Here is a tiny trained network, its code and every weight. The questions are about switching its units off for an input and a class, where a switched-off unit gives its printed mean instead of its output.

import numpy as np


def w(rows, s, z=0):
    codes = np.array(rows[::2]) - 128.0
    scale = np.full(codes.shape[1], s)
    scale[-1] = z or s
    return codes * scale


def f(y):
    return y / 2 * (1 + np.tanh(0.7978845608 * (y + 0.044715 * y**3)))


def log_softmax(a):
    a = a - a.max(-1, keepdims=True)
    return a - np.log(np.exp(a).sum(-1, keepdims=True))


def net(x, mask):
    res = np.array(x, float).reshape(1, 5) / 4 @ E
    y = f(res @ A[0][:, :-1].T + A[0][:, -1])
    res = res + np.where(mask, y, B[0][:, -1]) @ B[0][:, :-1]
    return log_softmax(res[-1] @ U[:, :-1].T + U[:, -1])


A, B = {}, {}
E = w([
[72,195,99,115,164,126,50],'x0',
[142,177,59,150,102,189,181],'x1',
[118,72,122,74,165,143,133],'x2',
[1,91,93,131,21,73,178],'x3',
[139,190,134,67,79,38,141],'x4',
],0.0095)
A[0] = w([
[116,98,121,109,109,139,158,90],'neuron 1',
[120,214,98,120,145,123,101,87],'neuron 2',
[111,41,130,95,84,106,200,102],'neuron 3',
[125,168,96,84,148,119,118,96],'neuron 4',
[125,159,147,135,133,59,94,252],'neuron 5',
[141,127,91,119,123,94,138,93],'neuron 6',
[128,11,222,113,182,73,40,208],'neuron 7',
[77,141,141,143,72,75,112,131],'neuron 8',
[64,71,117,224,126,185,88,158],'neuron 9',
[124,167,75,155,126,169,112,158],'neuron 10',
[169,126,128,102,110,143,168,72],'neuron 11',
[190,151,105,175,116,171,151,135],'neuron 12',
[89,206,147,155,126,127,72,182],'neuron 13',
[139,186,127,88,92,74,148,68],'neuron 14',
[94,86,109,152,140,131,150,141],'neuron 15',
[123,137,123,145,117,108,113,88],'neuron 16',
[170,160,163,103,156,100,119,185],'neuron 17',
[136,159,185,134,65,75,133,114],'neuron 18',
[161,79,141,166,184,201,113,222],'neuron 19',
[177,109,161,150,140,154,143,168],'neuron 20',
[159,140,101,161,89,151,175,177],'neuron 21',
[208,100,159,146,134,145,173,198],'neuron 22',
],0.012,0.0045)
B[0] = w([
[178,109,106,197,156,132,101,146],'neuron 1',
[65,54,58,134,100,145,105,167],'neuron 2',
[235,79,88,187,72,190,178,203],'neuron 3',
[92,107,93,102,88,112,95,146],'neuron 4',
[54,149,140,11,64,121,115,183],'neuron 5',
[162,119,156,107,96,114,128,134],'neuron 6',
[146,58,241,16,244,161,85,247],'neuron 7',
[137,152,41,96,101,73,184,188],'neuron 8',
[8,136,226,227,84,200,109,201],'neuron 9',
[83,83,146,56,111,154,132,171],'neuron 10',
[172,155,159,166,143,167,108,141],'neuron 11',
[209,129,182,123,203,147,101,182],'neuron 12',
[89,116,66,102,131,185,64,181],'neuron 13',
[94,124,153,123,184,42,185,173],'neuron 14',
[163,132,132,141,109,203,87,158],'neuron 15',
[120,116,93,148,176,119,111,129],'neuron 16',
[67,157,151,94,121,179,116,178],'neuron 17',
[48,130,109,94,159,32,185,173],'neuron 18',
[84,186,159,50,168,50,127,221],'neuron 19',
[131,105,151,114,173,116,56,173],'neuron 20',
[148,185,236,136,60,165,149,175],'neuron 21',
[102,144,211,107,147,154,95,191],'neuron 22',
],0.015,0.014)
U = w([
[202,205,49,187,105,113,195,93],'0',
[136,66,123,193,92,234,138,164],'1',
[72,169,43,69,127,145,87,174],'2',
[212,118,149,102,185,182,123,24],'3',
[136,162,91,194,204,104,120,2],'4',
[152,115,76,90,145,63,200,24],'5',
[92,113,253,79,195,154,123,233],'6',
],0.0075,0.0024)

Each question gives the input, the list of numbers given to net, and the class t.
The units are the neurons (one row each of A and B). Each row of codes is followed by its name. A weight is (code - 128) times the scale printed after its matrix; where a second scale follows, it is the last column's (A, B and U).
mask holds one flag per neuron, in row order. A switched-off neuron (its flag False) gives its mean, the last column of its row in B, instead of its output. The means were averaged over made-up inputs and are rounded, as every weight is.
A unit's drop is (log p(t) with every unit on - log p(t) with that unit switched off) / (log p(t) with every unit on - log p(t) with every unit switched off).
The circuit of an input: a set's keep is (log p(t) with only the set's units on - log p(t) with every unit switched off) / (log p(t) with every unit on - log p(t) with every unit switched off). Starting from the 12 units with the biggest drops (on a tie, the unit counted first), units are removed one at a time, each time the one whose removal leaves the highest keep (on an exact tie, the one counted first), for as long as the keep stays at least 0.8.
circuit, biggest first: the units of the circuit, biggest drop first
top k neurons: the k neurons with the biggest drops, biggest first
drop of u: that unit's drop, to one decimal
input [2,1,-8,5,-4], class 1: circuit, biggest first -> neuron 19; neuron 7
input [1,0,-4,0,2], class 2: top neuron -> neuron 7
input [4,-7,-6,4,-2], class 2: circuit, biggest first -> neuron 8; neuron 13
input [5,8,-1,8,8], class 5: top 2 neurons -> neuron 14; neuron 8
input [-4,0,-7,2,1], class 5: top 3 neurons -> neuron 7; neuron 18; neuron 9
input [-4,6,-8,6,-1], class 1: top 2 neurons -> neuron 19; neuron 9
input [1,1,2,0,2], class 2: top 2 neurons -> neuron 7; neuron 3
input [3,0,6,8,3], class 0: top 2 neurons -> neuron 7; neuron 3
input [3,3,-8,-7,3], class 2: top 3 neurons -> neuron 7; neuron 2; neuron 13
input [-3,4,5,3,-5], class 1: drop of neuron 7 -> 0.2
input [-4,8,5,-1,8], class 3: drop of neuron 9 -> 0.4
input [7,6,5,-8,2], class 2: drop of neuron 7 -> 0.1
